Each row was made from one walk, in order. Every step used is in the known rows, and no mark comes twice. Write each row's walk.
Each row is shifted at random along 3 fixed directions that mean nothing.
Known rows:
gukis > nezazef > zunot > nipeva: [ 0.53 -2.25  0.53 -0.63 -0.81 -0.46  1.24 -3.36  0.02  1.64 -4.75  0.37
  0.69 -0.05 -1.25  0.41  0.51  0.85 -1.79 -0.70  0.02 -0.03 -0.07  2.81
 -0.50 -1.20  0.63 -0.40 -0.03  0.71  0.09  0.27 -2.64 -0.02 -0.20  0.55
  3.28  0.35  0.44  0.72 -0.87]
lefe > kote > fatom > nipeva: [ 3.14  0.62  2.06  0.92 -1.56  2.19  3.04 -0.39  1.67  0.33 -4.33 -1.03
  0.88  1.61 -2.93  0.25  1.65  2.18 -3.16 -3.70 -1.42 -0.54 -1.17  0.37
 -1.08 -2.15 -1.42 -1.07 -1.04 -1.27 -5.10  0.55 -4.33 -2.02 -0.12  5.75
  1.13  2.02 -3.60 -0.97  0.40]
lefe > kote > nudam > gukis > nipeva > nezazef: [ 0.28  3.66  0.20 -2.32  1.55  0.04  2.79  1.30  1.22  1.40 -0.24  1.45
  1.60 -0.23 -1.66  3.96 -0.28  1.40 -2.58 -1.87  0.24  0.21 -2.39 -2.54
  4.04 -2.56  2.06  0.24 -2.15 -1.39 -2.80 -0.12 -2.56 -1.50  1.70  1.36
  2.96 -1.73 -3.48  1.44 -0.75]
nudam > zunot > kote > lefe > fatom > nipeva > nezazef > gukis: [ 0.83  1.96  0.97 -1.52  0.02  0.33  4.29 -1.59  1.19  0.51 -2.29  1.17
  2.00  0.92 -2.59  0.05  1.77  1.51 -2.67 -1.37 -0.52  0.98 -0.09 -1.15
 -1.17  0.67  0.57 -1.06 -2.52  0.88 -0.93  0.53 -4.17  0.66  0.51 -0.44
  1.62 -2.20 -3.19  0.59 -1.78]
fatom > kote > nudam > gukis > nezazef > nipeva > lefe: [ 2.51 -0.99  0.99  2.23  0.05 -1.75  1.85 -3.88  3.87  2.04 -1.57 -1.36
  2.19 -1.75 -1.97 -2.44 -0.40  0.15  1.36 -0.31 -1.50  1.47  3.15  1.99
 -2.37  2.27  0.83 -1.63  0.65 -0.65  2.12 -1.02 -2.58  1.65  2.89 -0.19
  1.91 -0.96 -0.98  1.88 -0.74]
kote > fatom > nipeva > lefe > gevi > zunot > nudam: [ 0.34 -1.64 -1.49 -2.00  1.45 -1.49  1.52 -1.42  0.25  0.39 -1.93 -1.76
 -0.65 -2.13 -2.12 -2.17  0.26  0.77  0.51  1.39  2.17 -2.22  0.94  1.47
 -2.49  0.26 -2.29 -2.33  2.60  1.14  1.25 -2.21 -1.74  2.31  0.02 -0.16
 -1.52  0.60 -0.55 -1.27 -0.11]
zunot > nipeva > nezazef > lefe > gevi: [ 0.00  4.43 -0.38 -2.14  4.45 -2.81  2.99  4.22 -2.09 -2.72 -0.18  2.00
  0.44  1.02 -0.86  0.00 -1.32  1.58 -3.79 -1.44  1.60 -2.20 -4.66 -0.34
  0.76 -0.48  0.31 -1.44 -0.09 -0.47 -4.04 -3.17 -0.05 -3.62  0.06  1.46
  1.97  0.43 -3.90  0.28 -0.01]
fatom > lefe > gevi > gukis: [ 2.33  0.59 -1.90  2.85  2.25 -1.94  1.29  3.40 -0.06 -2.16 -0.38 -0.33
  0.66 -1.14 -0.58 -2.93  1.13 -1.15 -0.81  0.34 -1.57 -1.32 -1.64 -0.41
 -2.30  1.94 -1.52 -1.19  1.37 -0.40 -1.69 -4.28 -0.05 -1.25  0.60  2.13
 -0.08  2.35 -2.20 -0.27  0.11]
gukis > nezazef > zunot > kote: [-1.17 -1.76 -1.98 -0.05  0.36 -2.64 -1.17 -3.52 -1.87 -0.69 -1.98  0.29
 -2.11 -1.78  2.54 -3.41 -0.84 -2.79  1.68  2.01  1.45 -0.15  0.15  2.55
 -0.09  1.95 -1.67 -0.58  2.54  3.06  4.50 -1.59  3.55  2.10 -0.10 -2.98
  1.09  1.74  3.53 -0.17 -1.35]
gevi > lefe > kote > fatom > nipeva > nezazef > zunot > nudam: [-1.32  1.92  0.56 -2.28  2.14 -0.86  2.56  0.90 -0.54  0.11 -1.93  1.80
  0.06 -0.74 -0.72  0.34  1.16  1.31 -3.62 -1.14  2.53 -0.81 -2.09  1.04
  0.77 -2.46 -0.88 -1.77  0.12  2.71 -2.09 -0.32 -1.84 -0.08 -1.54  0.65
  0.03 -0.54 -2.41 -0.20 -1.49]
gevi > lefe > fatom > nipeva > nezazef: [ 2.46 -1.38  0.78  1.87 -0.14 -2.50  2.14 -1.79  1.10 -0.29 -3.83 -2.20
  1.32 -0.97 -2.47 -6.74 -0.41 -1.90 -1.84 -0.83 -2.09 -0.93  1.13  2.07
 -6.73  3.78 -3.75 -5.29  1.08 -0.15  0.55 -2.64 -4.30  2.25  2.31  0.31
  1.29  1.53 -1.52 -0.89 -1.57]
zunot > nipeva > lefe > kote > fatom: [ 0.58  2.42  2.49 -0.09  1.17  1.36  2.09  3.46 -0.06 -1.45 -1.13  0.93
  0.52  0.27 -2.18  1.65  0.21  3.57 -3.33 -2.86 -0.03 -0.48 -2.64  1.01
  0.42 -2.26 -1.63 -2.15 -1.52  0.04 -5.35 -0.03 -1.79 -2.46 -1.33  2.88
  0.91 -0.42 -3.14 -2.09 -1.00]
gevi > lefe > kote > fatom > nipeva: [ 0.91 -1.03  1.43 -0.16  0.60  0.16  0.75 -0.93 -0.23  1.20  0.32 -1.80
 -0.73 -1.16  0.34 -2.25  1.07 -0.65  0.37 -2.01  0.44 -0.30  1.70  1.19
 -2.67  1.71 -4.23 -3.19 -0.26  1.76  1.34 -0.43 -1.36  2.78  0.72 -1.48
 -0.82 -1.39 -1.15 -0.98  0.15]
nipeva > lefe > gevi > gukis: [ 3.60  2.35  1.48 -2.28  0.60  1.76  3.20  1.58  1.46  1.42  1.36  1.33
  4.73  0.84 -3.16  4.27  1.84  4.17 -0.61 -0.69 -1.06  1.11  2.99 -4.73
  3.06 -2.43  2.58  0.55 -2.70 -1.54 -3.48  0.62 -4.46 -0.75  1.32 -0.26
  1.91 -4.79 -5.04  2.69  1.56]
nipeva > lefe > gevi > gukis > nezazef > zunot > nudam: [ 0.76 -2.30 -2.40  0.81  1.20 -3.99  1.02 -1.86  0.00  0.46 -2.29  0.23
 -0.36 -2.35  0.44 -3.77  0.11 -2.52  0.95  3.17  0.56 -0.52  0.80  2.42
 -2.50  1.67 -1.10 -0.37  4.41  2.53  2.78 -4.17  0.99  2.54  0.86 -1.90
  0.56  1.25  1.55  1.55 -1.17]
gukis > nipeva > nezazef > zunot > nudam > kote > fatom: [-1.00  1.71 -0.45 -0.30 -0.74 -1.16  1.99  0.61 -1.13 -1.43 -4.27  2.17
 -1.17  1.37 -2.08 -0.65  0.38  0.88 -4.47  1.41  0.03 -2.56 -3.39  2.41
  0.99 -3.36 -0.45  0.05  0.84  1.10 -3.43 -0.82 -0.78 -2.24 -1.46  3.88
  0.67  1.55 -0.48 -0.53 -1.89]
nudam > kote > fatom > lefe > gevi > nipeva: [ 4.64 -4.50  1.34  0.37 -3.20 -1.17  2.38 -4.17  1.52  0.28 -1.76 -3.67
  1.11 -1.01 -3.12 -3.87  3.67  0.95  2.83 -0.11 -1.91 -1.17  5.95  1.69
 -4.35  2.08 -2.91 -1.45  0.14 -0.15  3.36 -0.11 -5.58  2.22  3.48 -0.57
  0.32 -1.75 -1.10  1.23  0.64]
lefe > gevi > nezazef > zunot > nudam: [-1.73  1.08 -0.98 -3.40  2.17 -1.81  1.72 -0.11 -0.45  1.34 -0.98  1.61
  0.23 -0.07  0.25  1.77  1.40  1.65 -1.77  0.17  2.53 -2.04 -0.27  0.32
  2.72 -2.85  1.88  1.55  0.60  2.04 -0.65 -1.25  0.15 -1.28 -1.02 -0.56
 -0.35 -0.57 -0.49  1.18 -0.06]
gevi > zunot > kote > nudam > nezazef > lefe > fatom: [-2.63  0.82 -0.48  2.76  2.52 -3.35 -0.18  0.86 -0.93 -3.39 -2.12  0.47
 -1.87 -1.70  0.13 -5.42  0.83  0.61 -4.63  1.27  0.47 -3.71 -1.26  4.98
 -3.99  1.55 -1.37 -2.02  1.95  1.71 -3.38 -3.66  2.83 -1.73 -2.36 -0.16
 -1.27  2.38 -0.20 -3.28 -2.49]
kote > lefe > fatom > nipeva > nezazef > zunot > nudam: [-0.88 -1.02  0.23 -1.32  1.29 -2.12  2.08 -2.28  1.29  1.27 -2.64 -0.12
  0.08 -0.74 -1.20 -3.21  0.01 -1.14 -0.93 -0.19  1.39 -0.15 -0.84  2.49
 -3.43  1.27 -1.49 -2.49  1.37  2.49  2.56 -1.92 -2.22  3.78  0.43 -2.51
 -0.57 -0.94 -0.12 -0.03 -3.40]
kote > fatom > lefe > gevi: [ 2.46  0.41  1.81 -3.15  0.63  1.79  1.93 -0.52  2.12  1.43  1.23 -1.86
  2.48  0.43 -3.41  3.02  1.26  3.53  0.69 -2.29  0.75 -0.57  2.48 -2.38
  0.87 -0.96  0.81  0.71 -3.26 -1.75 -0.03  1.18 -5.06  0.81  2.29 -0.07
  0.37 -4.32 -3.83  1.87  1.46]
fatom > kote > nudam > gukis: [-4.03  4.89 -1.76 -0.94  4.89  0.01 -0.35  3.36  0.98  0.52  5.12  1.81
 -1.39 -1.14  2.25  3.53 -1.32  0.46 -0.62 -1.09  2.67  0.77 -3.90 -1.31
  4.76 -1.12  2.21  0.86 -2.36  0.94 -0.01  0.06  3.87 -1.48 -1.29 -1.00
 -2.37 -1.40 -0.62 -0.02 -1.41]
fatom > lefe > gevi > gukis > nipeva: [ 4.08 -0.10 -0.88  3.34  0.88 -1.64  1.77  2.68 -0.65 -1.50 -3.02 -1.18
  0.87 -0.05 -2.69 -3.27  1.03 -1.40 -1.73  0.45 -3.28 -2.15 -1.53 -0.17
 -2.93  1.36 -1.66 -1.61  1.87 -1.56 -3.17 -4.81 -2.55 -0.22  1.39  3.47
  2.29  2.87 -3.04 -0.32 -0.11]
kote > fatom > nipeva > lefe > gevi > zunot > nudam > nezazef > gukis: [ 0.70 -1.26 -0.80 -3.83  0.96 -1.14  3.43 -4.21  1.13  3.63  0.16 -0.68
  0.59 -2.37 -1.36  0.09  2.40  1.69  1.40  0.32  2.35  0.25  4.22 -0.13
 -1.33  0.55  1.07  0.45  0.15  1.56  2.92 -0.96 -3.44  3.11  0.39 -3.45
 -0.52 -3.55 -1.56  2.47  0.33]
fatom > kote > nudam > nezazef > lefe > gevi > zunot > nipeva: [-0.12 -0.03 -0.53  1.13  1.18 -2.75  1.93 -1.37  0.89 -1.91 -4.56 -0.40
 -0.09 -2.21 -1.11 -1.49  2.12  2.95 -3.19 -1.07  1.04 -3.12 -1.35  4.34
 -1.83 -1.02  0.68 -1.74  1.67  0.05 -3.36 -2.18 -0.65 -4.50 -1.04  5.28
  0.97  3.10 -2.04 -1.39 -0.53]
gevi > gukis > nezazef > zunot > nudam: [ 0.47 -2.68 -1.91  2.76 -1.25 -2.38  0.53 -2.34  0.30  0.67 -4.55  1.27
 -0.50 -1.28  0.00 -3.00  0.98 -2.04 -1.27  2.75 -0.50 -0.82  0.01  3.93
 -2.21 -0.18 -0.34  1.12  3.58  2.15  0.16 -2.44  0.22  0.71 -1.00  1.42
  0.41  2.74  2.00  0.76 -1.72]
fatom > kote > lefe > gevi > nezazef: [ 1.34  2.55  0.68 -0.32  1.53 -0.98  1.47  0.30  2.15 -0.04 -1.44 -0.13
  1.72  1.19 -0.86  0.42  0.49  1.95 -1.52 -2.99  0.07 -3.77  0.14  0.61
  1.08 -0.22 -0.33 -0.90 -1.22 -0.24 -2.37 -2.47 -0.44 -3.70  1.56  5.12
  0.55 -0.61 -2.28  0.11  1.64]
gukis > nezazef > lefe > fatom: [ 0.69  3.80  2.12  2.19  3.02 -0.07  1.45  3.91 -0.79 -1.83 -2.60  1.01
  1.36  3.60 -3.02 -0.97 -0.84  1.96 -7.42 -1.21 -1.23 -2.78 -3.20  1.42
 -1.40 -1.37  0.70 -0.07 -1.98 -0.98 -8.55 -1.99 -1.48 -2.80 -0.96  2.85
  2.31  0.69 -3.94 -1.16 -0.34]
fatom > kote > nudam > zunot > nipeva > lefe > gevi > gukis > nezazef: [ 1.03 -3.26 -2.69  3.28  0.20 -4.56 -0.10 -3.49  1.84  0.77 -1.75 -1.99
 -0.93 -4.59  0.96 -4.77 -0.23 -2.43  2.17  1.90 -0.62 -0.45  1.83  4.70
 -4.66  4.64 -3.20 -2.38  3.71  1.34  5.18 -4.00  1.06  2.29  2.81 -0.27
  1.37  1.55  2.09  0.88 -1.83]
fatom > nipeva > lefe > gevi > gukis > nezazef: [ 2.34  2.75 -3.26  2.43  4.43 -3.03  1.20  3.53 -0.93 -1.22 -1.72  0.47
 -0.45  0.42 -0.75 -3.70 -2.24 -2.21 -3.19  0.23 -1.00 -2.71 -3.52  0.14
 -1.94  2.45 -2.65 -2.55  2.11 -0.55 -3.16 -6.80  1.04 -1.33  0.78  3.20
  2.53  3.65 -1.90 -0.10  0.71]
zunot > nudam > gukis > nezazef > lefe > gevi: [ 1.11  0.73 -1.73  0.74  2.20 -3.09  2.77 -0.17 -0.29 -0.29 -1.37  0.69
 -0.91  1.02 -0.86 -1.57 -0.19 -1.33 -1.67  0.86  0.80 -2.36 -1.39  1.42
 -1.72  0.32  0.64  1.24  1.37  0.64 -1.55 -3.70  0.57 -1.70  1.33  1.87
 -0.06  1.23 -0.88  1.39  0.74]
nezazef > lefe > gevi > zunot: [-0.64  0.99 -0.72 -1.77  3.40 -1.45  1.10  1.96 -1.91 -2.30 -1.48 -0.17
  0.65 -0.10 -0.04 -0.07  1.00  1.60 -2.52  0.97  1.64 -3.09 -1.42 -0.35
  0.84 -1.18  0.75 -0.44  0.90  0.38 -3.24 -1.70  1.28 -2.44 -0.70  0.76
  0.56  0.95 -2.40 -1.00  2.56]
fatom > nipeva > nezazef > gukis: [ 0.14  2.36 -1.57 -1.80  2.74 -1.75  2.30  0.40 -0.62  0.84  1.03  0.80
  0.60 -1.11  1.04 -1.48 -0.94 -1.92  0.29 -0.45  0.98  1.80 -1.62 -1.83
  0.13  2.46 -0.03 -0.66  0.26  0.48  2.00 -1.78 -0.54  1.81  0.51 -2.74
  1.45  0.06 -1.51  1.83 -0.58]
lefe > fatom > kote > nudam > nezazef > nipeva: [-0.76  1.96  2.60 -2.53  1.69 -0.07  1.04 -1.76  2.05  3.35  2.34 -0.28
  1.59 -0.33 -0.40  2.20  1.27  4.27 -1.04 -3.37  0.91  1.34  2.00 -0.03
  1.62 -1.59  3.47  0.98 -3.71  0.13  0.21  1.62 -2.65  1.53  0.26 -4.41
  0.65 -5.67 -3.66  1.62 -2.35]
gukis > nipeva > nezazef > lefe > kote: [ 1.14  3.71  2.91 -2.95  2.49  0.25  2.71  1.60 -1.62  0.80  1.07  0.88
  2.84  0.50 -0.68  3.20  0.84  2.16 -1.36 -1.99  1.58  1.32 -0.26 -2.51
  3.71 -2.21  1.39 -0.33 -2.28 -0.08 -2.71  0.84 -2.57  0.31  1.63 -1.70
  4.04 -3.83 -4.93  1.78  0.44]
zunot > kote > nudam > nezazef > lefe: [-0.99 -0.32  0.52  0.24 -0.44 -2.05  0.14 -4.18  1.06  1.02  1.98  1.11
 -0.54 -2.24  0.62 -1.49  1.73  1.01  1.24  0.91  1.84 -0.15  4.98  2.96
 -1.32  1.98  0.64  0.33  0.78  1.20  2.57 -0.38  0.63  0.90  0.30 -2.96
 -0.89 -3.25  0.69  2.02 -1.17]

Write each row's walk:
[ 0.54 -1.13  0.04 -3.33  1.29 -2.80  1.13 -3.46 -1.60  1.21 -0.64 -0.77
  0.72 -2.09  0.40 -2.18  0.51 -0.37  2.95  1.28  1.09 -0.49  4.15 -0.02
  0.97  1.79 -1.21 -2.40  1.75  2.25  4.87 -2.15  0.03  3.45  2.01 -5.63
  2.22 -2.06  0.74  1.18 -0.23] | gukis > nipeva > lefe > gevi > nezazef > zunot > kote
[-2.16 -0.01  1.12 -1.62  1.39 -1.37  1.27 -1.26  1.61  2.41  0.80 -0.06
  1.24 -2.47  0.49  1.87  2.94  3.04 -1.17 -0.43  0.96  0.10  3.21  1.07
  0.74 -0.26  0.86 -0.78 -0.40  1.29  1.06  0.74 -0.64 -0.02  0.99 -2.84
  1.05 -3.17 -1.27  1.06  0.05] | gevi > nezazef > nipeva > lefe > kote > nudam > zunot
[ 1.10  0.53  0.94  2.99  2.19 -2.20  2.06  1.03  2.25 -0.35 -2.65 -0.52
  0.98  0.34 -3.09 -4.17 -1.23  0.13 -4.19 -0.39 -3.00 -1.27 -1.09  2.40
 -4.72  1.95 -0.33 -2.18  0.29 -0.80 -3.23 -3.56 -1.84  0.16  1.06 -0.45
  1.15  0.72 -2.02 -1.00 -2.11] | kote > nudam > gukis > nezazef > nipeva > lefe > fatom
[ 1.04  3.26  3.15 -0.36  1.00  1.93  3.86  1.62  1.76 -0.48 -3.45  1.47
  3.09  2.02 -5.90  2.29  1.30  4.47 -5.90 -0.87 -2.37 -0.05 -0.92 -1.69
  1.39 -3.77  3.15 -1.16 -2.73 -1.14 -7.45  0.62 -5.07 -1.39 -0.75  0.93
  2.47 -1.51 -4.77 -0.75 -2.40] | nezazef > zunot > kote > nudam > gukis > nipeva > lefe > fatom
[-0.42  3.61 -2.64 -1.04  4.34 -2.27  0.71  1.24  0.07 -0.89  0.13  2.25
 -0.26 -1.52  0.15 -0.69 -0.77  0.39 -1.80  0.89  1.62 -1.25 -1.48 -0.66
  2.21  0.67 -0.49 -1.31  1.80  1.07 -0.95 -3.82  2.00 -0.14 -0.51 -1.10
  1.58  0.52 -1.41  0.70 -1.12] | fatom > nipeva > lefe > gevi > gukis > nezazef > zunot > kote > nudam
[-1.65  2.96  1.37 -3.28  4.13 -0.53  1.64  2.68 -2.10  1.74  4.00  0.83
 -0.44 -0.40  1.24  1.65 -1.32 -0.02 -0.72 -1.52  2.31  0.19 -1.71 -0.55
  2.65  0.03 -1.03 -0.50 -2.49  1.48  0.47 -0.72  0.83  2.13  0.85 -4.91
  0.46 -5.06 -2.38  0.93 -0.41] | nudam > gukis > nipeva > nezazef > lefe > kote > fatom
[-2.89 -0.60 -0.23 -1.23  1.07 -2.55  0.30 -2.11  1.27  1.16  0.31 -1.33
 -0.47 -3.80  0.63 -1.22 -0.77  0.53  0.27 -0.70  1.68  1.28 -0.69  3.25
 -1.80  1.80 -1.24 -2.63 -0.53  1.42  4.89  0.52 -0.89  2.71  1.21 -3.55
  0.46 -1.51  0.54 -0.38 -4.57] | lefe > fatom > kote > nudam > zunot > nipeva > nezazef
[-1.04 -0.56 -3.48  0.18  2.24 -4.22  0.59  0.22 -3.37 -2.77 -1.77 -0.75
 -2.59 -2.05  0.45 -4.18  1.01 -2.28  0.86  4.54  1.44 -2.38 -1.37  1.49
 -1.58  0.37 -2.60 -2.84  4.35  2.94  1.75 -3.95  3.04  0.69  0.42 -0.38
 -0.51  3.18  1.62 -2.40 -0.68] | gukis > nipeva > lefe > gevi > zunot > nudam > kote
[ 0.07  1.02 -0.92 -2.19  2.22 -2.70  0.13 -0.91 -1.84  2.18  4.54  1.16
 -0.74 -2.21  1.43 -0.35  0.82 -0.18  2.13  1.45  1.49 -0.67  3.58 -0.40
  1.31  1.94 -0.23  0.53  0.54  1.49  3.17 -3.04  1.20  3.83  1.29 -6.89
  0.56 -5.56 -1.11  2.60 -1.29] | zunot > kote > nudam > nezazef > lefe > gevi > gukis > nipeva
[-4.56  3.66  0.01  0.22  4.13 -2.15  0.08  2.53  0.63 -1.31  1.49  0.33
 -0.54 -1.42  0.92 -0.21 -0.45  1.48 -3.94  0.07  2.02 -0.59 -3.24  2.14
  0.16  0.34  0.78 -0.98 -0.77  1.04 -1.04 -0.20  2.05 -0.88 -0.64 -0.90
 -0.21 -0.46 -1.69 -0.43 -2.58] | nipeva > nezazef > lefe > fatom > kote > nudam > zunot
[ 0.84  1.91 -1.12 -2.70  1.93 -2.56  3.33  1.03 -0.91 -0.48  2.29  0.93
  0.44 -1.46 -0.95 -1.24  1.70  0.70  0.79  0.67  1.57 -0.23  0.52 -0.70
  0.27  0.93 -0.66  0.66 -0.65  1.71  2.05 -1.42 -2.42  1.50  0.88 -3.12
 -0.09 -2.89 -2.38  2.10 -1.22] | zunot > nudam > kote > fatom > lefe > gevi > nipeva > nezazef > gukis
[ 3.45 -1.12  0.56 -1.33 -0.53 -0.20  3.19 -2.22  0.97  1.08 -1.39 -0.17
  2.18 -1.13 -1.87 -1.70  1.69  1.28  1.30  0.19 -1.01  0.91  3.60 -1.01
 -0.80  0.89 -1.44 -1.95  0.70  0.81  1.16 -1.09 -3.05  2.47  0.94 -2.39
  0.67 -2.15 -2.20  1.55 -0.23] | nezazef > zunot > kote > fatom > nipeva > lefe > gevi > gukis
[-1.02  3.05  0.72 -0.65  4.03 -0.01  2.95  1.72 -1.10  0.78 -2.10  0.74
  0.49  1.63 -3.25  0.02  1.84  3.46 -6.75 -1.48  1.80 -2.16 -1.87  1.19
 -1.34 -2.75  1.42 -1.57 -1.96  0.62 -6.47 -1.29 -3.43 -1.28 -2.77  1.26
  0.12 -0.18 -4.51 -1.62 -1.14] | gevi > zunot > nudam > nezazef > lefe > fatom > nipeva
[-1.15  0.67 -0.81 -0.62  0.83 -2.67  2.04 -0.19 -0.17 -1.00 -2.08  1.07
 -0.85 -0.10 -0.66 -2.21  1.37  1.09 -2.05  1.59  0.83 -3.27  0.27  2.88
 -0.39 -1.13 -1.56 -0.89  1.70  2.38 -0.83 -2.40  1.19 -2.27 -0.48  1.55
 -1.46  0.60  0.67 -0.23 -0.15] | nipeva > lefe > gevi > nezazef > zunot > nudam > kote > fatom
[ 1.64  0.08 -1.01 -4.38  0.03 -0.67  3.94 -2.17  0.56  2.47 -2.99  0.01
  2.23 -0.38 -3.67  3.04  0.51  1.66 -0.98  0.38  0.84 -1.10  0.33 -2.30
  2.44 -3.11  2.55  0.35 -1.13 -0.92 -0.46 -0.12 -5.23  0.21  2.22  0.99
  2.44 -1.92 -2.77  1.68  0.31] | lefe > gevi > zunot > nudam > gukis > nipeva > nezazef
[ 1.06  0.59 -0.24 -0.22  0.43 -3.36  2.76 -0.88 -0.06 -0.20 -2.27  1.27
  0.16  1.46 -0.74 -2.40  2.36  1.01 -1.57 -0.42 -0.44 -3.84  0.84  2.23
 -1.39 -0.29 -0.79 -0.58  0.95  1.84 -1.05 -3.38 -0.15 -2.59  0.97  1.86
 -0.65 -0.69 -1.17 -0.20  0.26] | zunot > nudam > kote > lefe > gevi > nezazef > nipeva
[ 0.53  3.14  1.31  0.59  2.43  0.84  2.16  0.06  3.24  2.00 -0.62  0.51
  2.13  0.18 -3.71  2.63 -1.11  3.15 -3.34 -2.53 -0.15  0.45 -0.93  0.77
  0.89 -1.59  1.96 -1.01 -3.94 -1.02 -3.29  0.17 -3.67 -1.01  0.84  1.73
  2.05 -2.25 -2.85  0.16 -2.32] | zunot > nipeva > lefe > fatom > kote > nudam > gukis > nezazef
[-2.04  2.55  1.54 -0.41  3.47 -2.20  0.01  0.62  1.05 -0.05  2.81 -0.33
  0.70 -2.95  0.64 -1.78 -1.52  1.17  0.08 -1.39  2.17  1.05 -0.79  2.68
 -0.75  1.87 -0.80 -2.23 -0.65  0.98  1.83 -0.55  0.12  2.54  0.53 -4.27
 -0.10 -2.70 -1.64 -0.29 -4.33] | zunot > nipeva > nezazef > lefe > fatom > kote > nudam
[-0.65  3.37 -0.21 -0.86  2.05 -0.75  0.91  2.55 -1.47 -1.62 -1.33  3.95
  0.49  0.75 -0.59  0.21 -0.47  0.32 -3.07  0.28  0.13 -1.91 -2.95 -0.09
  2.63 -0.36 -0.77 -1.81 -0.24  1.77 -2.40 -2.64  0.92 -0.64 -1.31  0.47
  1.81 -1.89 -1.62 -0.56 -1.79] | gevi > gukis > nipeva > nezazef > zunot > kote > lefe
[-0.94 -2.25 -1.28  1.70  0.48 -1.99 -0.27 -2.90  0.16  0.29 -1.44 -1.00
 -1.61 -1.85 -0.38 -3.58  1.17 -1.76  0.75  2.16  1.54 -1.03  1.07  4.44
 -2.86  1.54 -2.45 -0.73  1.27  2.57  4.05 -1.30  0.07  2.30  0.54 -0.41
 -0.97  0.35  2.45  0.15 -1.43] | gukis > nezazef > zunot > nudam > kote > fatom > lefe
[ 4.61 -3.68 -0.07  1.78 -3.90 -2.66  2.55 -5.92  3.67 -0.39 -5.73 -1.38
  2.89 -3.93 -3.19 -4.39  2.81 -0.33  1.96  1.74 -2.59 -0.12  4.66  1.67
 -3.24  2.30 -0.81 -1.29  3.82 -0.96  2.63 -1.96 -4.89  2.00  3.41  1.15
  2.81  1.26 -0.97  2.19 -2.00] | fatom > lefe > gevi > gukis > nipeva > nezazef > zunot > kote > nudam
[-1.19 -1.65 -0.98 -1.83  0.59 -2.09  2.13 -5.02  2.29  2.53  0.01 -0.66
 -0.13 -3.28  0.44 -2.85  0.09 -1.77  2.04  0.19  0.87  2.25  1.91  0.78
 -1.59  2.75 -0.61 -1.96  0.21  1.96  6.37 -0.28 -0.91  4.43  1.75 -6.58
 -1.04 -1.74  1.28  0.99 -3.55] | lefe > fatom > nipeva > nezazef > zunot > kote > nudam > gukis
